Below is a small trained network, with its code and all its weights. Each question gives an input and a class and asks what happens when units are switched off, that is, made to give their printed mean instead of their output.

import numpy as np


def w(rows, s, z=0):
    codes = np.array(rows[::2]) - 128.0
    scale = np.full(codes.shape[1], s)
    scale[-1] = z or s
    return codes * scale


def f(y):
    return y / 2 * (1 + np.tanh(0.7978845608 * (y + 0.044715 * y**3)))


def log_softmax(a):
    a = a - a.max(-1, keepdims=True)
    return a - np.log(np.exp(a).sum(-1, keepdims=True))


def net(x, mask):
    res = np.array(x, float).reshape(1, 5) / 4 @ E
    y = f(res @ A[0][:, :-1].T + A[0][:, -1])
    res = res + np.where(mask, y, B[0][:, -1]) @ B[0][:, :-1]
    return log_softmax(res[-1] @ U[:, :-1].T + U[:, -1])


A, B = {}, {}
E = w([
[18,120,170,171,167],'x0',
[199,91,88,203,193],'x1',
[134,77,216,161,133],'x2',
[125,52,80,123,132],'x3',
[121,96,188,40,255],'x4',
],0.0093)
A[0] = w([
[124,138,148,47,113,138],'n0',
[89,119,143,156,126,63],'n1',
[186,126,134,118,172,158],'n2',
[248,118,167,131,223,173],'n3',
[92,116,142,168,164,146],'n4',
[14,80,189,176,131,102],'n5',
[161,128,114,115,161,187],'n6',
[92,138,98,54,76,186],'n7',
[105,166,105,37,66,155],'n8',
[144,78,136,106,137,224],'n9',
[163,32,55,167,23,92],'n10',
[141,38,67,149,36,139],'n11',
[66,168,127,135,22,93],'n12',
[70,101,147,124,93,58],'n13',
[100,47,171,52,124,199],'n14',
[157,86,1,169,171,150],'n15',
[121,78,101,166,132,2],'n16',
[92,122,100,126,98,79],'n17',
[137,157,69,171,76,210],'n18',
[120,179,142,128,137,147],'n19',
[104,124,121,149,141,159],'n20',
[148,133,108,152,103,25],'n21',
[138,96,82,111,145,253],'n22',
[140,152,152,149,144,148],'n23',
[151,174,104,178,91,191],'n24',
[98,164,86,128,138,124],'n25',
[97,19,180,23,138,105],'n26',
[152,86,113,137,97,85],'n27',
[124,128,159,197,77,149],'n28',
[156,101,145,118,153,199],'n29',
[110,116,104,95,142,96],'n30',
],0.015,0.0028)
B[0] = w([
[160,165,74,135,110,172],'n0',
[107,136,124,143,148,146],'n1',
[109,157,151,108,157,180],'n2',
[141,138,240,78,205,247],'n3',
[60,134,115,101,104,166],'n4',
[3,174,92,167,189,218],'n5',
[109,151,137,106,147,163],'n6',
[180,172,130,130,116,186],'n7',
[208,176,99,123,83,197],'n8',
[140,134,143,97,95,165],'n9',
[92,67,178,153,27,228],'n10',
[69,80,209,136,77,210],'n11',
[238,125,221,168,153,210],'n12',
[117,134,126,172,191,157],'n13',
[156,112,67,87,147,198],'n14',
[220,161,113,69,116,215],'n15',
[135,156,120,121,85,147],'n16',
[154,133,158,138,148,148],'n17',
[144,94,195,99,76,205],'n18',
[103,107,140,121,81,146],'n19',
[103,132,129,119,113,141],'n20',
[143,99,131,140,133,147],'n21',
[142,169,119,107,104,168],'n22',
[94,107,135,116,129,141],'n23',
[115,92,189,90,103,187],'n24',
[125,132,135,104,93,149],'n25',
[167,81,57,60,131,219],'n26',
[114,115,135,137,108,150],'n27',
[84,138,131,138,150,176],'n28',
[125,124,159,89,113,167],'n29',
[126,147,97,125,140,142],'n30',
],0.03,0.015)
U = w([
[139,247,137,157,66,102],'0',
[166,146,75,2,153,185],'1',
[143,112,120,144,156,2],'2',
[120,106,39,251,129,61],'3',
[77,174,170,155,159,208],'4',
[33,114,65,187,114,2],'5',
[138,87,146,175,38,211],'6',
],0.0091,0.0033)

Each question gives the input, the list of numbers given to net, and the class t.
The units are the neurons (one row each of A and B). Each row of codes is followed by its name. A weight is (code - 128) times the scale printed after its matrix; where a second scale follows, it is the last column's (A, B and U).
mask holds one flag per neuron, in row order. A switched-off neuron (its flag False) gives its mean, the last column of its row in B, instead of its output. The means were averaged over made-up inputs and are rounded, as every weight is.
A unit's drop is (log p(t) with every unit on - log p(t) with that unit switched off) / (log p(t) with every unit on - log p(t) with every unit switched off).
The circuit of an input: a set's keep is (log p(t) with only the set's units on - log p(t) with every unit switched off) / (log p(t) with every unit on - log p(t) with every unit switched off). Starting from the 12 units with the biggest drops (on a tie, the unit counted first), units are removed one at a time, each time the one whose removal leaves the highest keep (on an exact tie, the one counted first), for as long as the keep stays at least 0.8.
circuit, biggest first: the units of the circuit, biggest drop first
most important unit: the unit with the biggest drop
k most important neurons: the k neurons with the biggest drops, biggest first
drop when u is switched off: that unit's drop, to one decimal
input [4,-4,0,-6,-4], class 4: circuit, biggest first => (n5)
input [7,3,6,-7,2], class 5: circuit, biggest first => (n5 n12 n4)
input [-7,-2,1,-5,0], class 0: 2 most important neurons => (n26 n14)
input [8,-8,6,-2,-1], class 5: circuit, biggest first => (n5 n3)
input [-7,6,-7,0,-1], class 6: 4 most important neurons => (n10 n11 n26 n18)
input [8,2,-5,-7,-5], class 4: 2 most important neurons => (n10 n5)
input [1,-8,0,0,0], class 0: 3 most important neurons => (n12 n3 n15)
input [4,7,0,-6,7], class 4: 3 most important neurons => (n15 n3 n8)
input [-8,6,5,-1,0], class 4: 3 most important neurons => (n3 n26 n14)
input [7,3,4,0,-8], class 4: 4 most important neurons => (n5 n28 n12 n26)
input [8,-6,-6,2,1], class 0: 3 most important neurons => (n7 n8 n12)
input [7,-3,-5,-3,-7], class 6: 2 most important neurons => (n3 n18)
input [7,2,7,6,3], class 5: 2 most important neurons => (n5 n15)
input [2,-2,-2,-1,0], class 0: most important unit => n26
input [-2,-8,1,2,-1], class 0: 2 most important neurons => (n12 n3)
input [8,-3,-8,-3,4], class 5: 3 most important neurons => (n5 n15 n3)
input [-6,0,0,-5,-3], class 6: drop when n16 is switched off => 0.0
input [6,0,-3,3,2], class 5: drop when n5 is switched off => 0.1
input [-4,6,-2,7,-1], class 6: drop when n10 is switched off => 1.3
input [-8,6,-8,1,-2], class 6: circuit, biggest first => (n10)
input [-5,4,8,-3,1], class 4: drop when n15 is switched off => 0.8
